Below are the code and all the weights of a small trained network. Each question names an input and a class and asks about switching units off, where a switched-off unit gives its printed mean instead of its output.

import numpy as np


def w(rows, s, z=0):
    codes = np.array(rows[::2]) - 128.0
    scale = np.full(codes.shape[1], s)
    scale[-1] = z or s
    return codes * scale


def f(y):
    return np.maximum(y, 0)


def log_softmax(a):
    a = a - a.max(-1, keepdims=True)
    return a - np.log(np.exp(a).sum(-1, keepdims=True))


def net(x, mask):
    res = np.array(x, float).reshape(1, 7) / 4 @ E
    y = f(res @ A[0][:, :-1].T + A[0][:, -1])
    res = res + np.where(mask, y, B[0][:, -1]) @ B[0][:, :-1]
    return log_softmax(res[-1] @ U[:, :-1].T + U[:, -1])


A, B = {}, {}
E = w([
[128,128,129,127,128],'x0',
[152,78,247,190,147],'x1',
[91,172,122,143,250],'x2',
[129,127,128,127,129],'x3',
[128,129,127,130,128],'x4',
[37,56,122,93,133],'x5',
[128,129,129,126,128],'x6',
],0.015)
A[0] = w([
[67,129,130,125,157,115],'N1',
[110,107,130,96,32,106],'N2',
[155,134,177,195,82,121],'N3',
[165,155,101,161,135,156],'N4',
[69,71,148,120,110,43],'N5',
[167,164,65,79,92,45],'N6',
[194,107,188,148,88,134],'N7',
[183,118,144,115,113,107],'N8',
[173,251,116,162,137,46],'N9',
[136,153,137,167,206,12],'N10',
[147,82,102,118,67,198],'N11',
[112,114,206,145,161,82],'N12',
[136,71,107,87,20,44],'N13',
[120,171,73,130,83,111],'N14',
[51,170,114,117,173,81],'N15',
[145,101,150,127,149,144],'N16',
[108,131,120,78,101,63],'N17',
[104,91,144,115,120,52],'N18',
[102,101,134,110,61,123],'N19',
[188,197,101,153,137,130],'N20',
[75,127,54,99,167,103],'N21',
[133,150,103,102,114,173],'N22',
[177,119,152,144,92,116],'N23',
[53,153,109,82,149,122],'N24',
[87,82,146,106,120,178],'N25',
[111,78,180,198,156,152],'N26',
[198,154,172,157,90,138],'N27',
[64,81,156,125,100,10],'N28',
[114,79,188,165,167,12],'N29',
],0.015,0.013)
B[0] = w([
[111,87,126,190,107,180],'N1',
[110,150,84,101,164,210],'N2',
[145,111,143,157,91,209],'N3',
[108,155,153,94,138,183],'N4',
[134,190,154,69,125,172],'N5',
[169,201,186,64,106,187],'N6',
[177,86,147,149,71,227],'N7',
[133,126,145,155,89,161],'N8',
[52,134,71,153,200,202],'N9',
[164,235,210,34,108,179],'N10',
[162,193,185,78,117,228],'N11',
[89,168,117,90,174,209],'N12',
[45,128,62,152,197,217],'N13',
[134,189,143,74,145,188],'N14',
[136,103,133,162,108,194],'N15',
[126,128,135,109,103,174],'N16',
[134,113,89,155,133,152],'N17',
[160,150,186,63,127,146],'N18',
[110,163,130,125,171,192],'N19',
[83,168,120,98,160,207],'N20',
[148,41,123,199,100,210],'N21',
[103,122,100,141,179,186],'N22',
[160,101,137,141,101,183],'N23',
[160,80,106,185,121,201],'N24',
[108,99,95,138,176,210],'N25',
[137,188,162,92,120,252],'N26',
[180,104,151,143,85,215],'N27',
[185,178,204,55,129,161],'N28',
[31,125,18,158,248,193],'N29',
],0.012,0.016)
U = w([
[157,222,166,75,102,159],'0',
[60,131,25,167,223,234],'1',
[180,29,118,221,10,3],'2',
],0.011,0.0028)

Each question gives the input, the list of numbers given to net, and the class t.
The units are the neurons (one row each of A and B). Each row of codes is followed by its name. A weight is (code - 128) times the scale printed after its matrix; where a second scale follows, it is the last column's (A, B and U).
mask holds one flag per neuron, in row order. A switched-off neuron (its flag False) gives its mean, the last column of its row in B, instead of its output. The means were averaged over made-up inputs and are rounded, as every weight is.
A unit's drop is (log p(t) with every unit on - log p(t) with that unit switched off) / (log p(t) with every unit on - log p(t) with every unit switched off).
k most important neurons: the k neurons with the biggest drops, biggest first
drop when u is switched off: that unit's drop, to one decimal
input [-1,-2,2,-6,-4,1,0], class 2: 2 most important neurons : [N29 N13]
input [4,2,7,3,3,-4,-5], class 0: 2 most important neurons : [N10 N13]
input [-6,-5,-7,8,5,1,-1], class 1: most important neuron : [N13]
input [-7,-2,1,0,5,-3,5], class 1: 3 most important neurons : [N11 N26 N10]
input [1,6,8,5,-1,-4,4], class 0: 2 most important neurons : [N10 N26]
input [-6,0,-2,6,-8,1,0], class 1: 2 most important neurons : [N10 N26]
input [0,1,7,5,-3,-6,-7], class 0: 3 most important neurons : [N10 N29 N13]
input [0,1,0,-2,0,8,2], class 0: 2 most important neurons : [N28 N5]
input [-8,-8,-7,5,5,3,6], class 1: drop when N13 is switched off : 7.0
input [5,-1,-7,-4,-3,1,5], class 1: drop when N10 is switched off : 0.5
input [-7,-1,-6,-7,2,4,-6], class 1: drop when N13 is switched off : 4.2
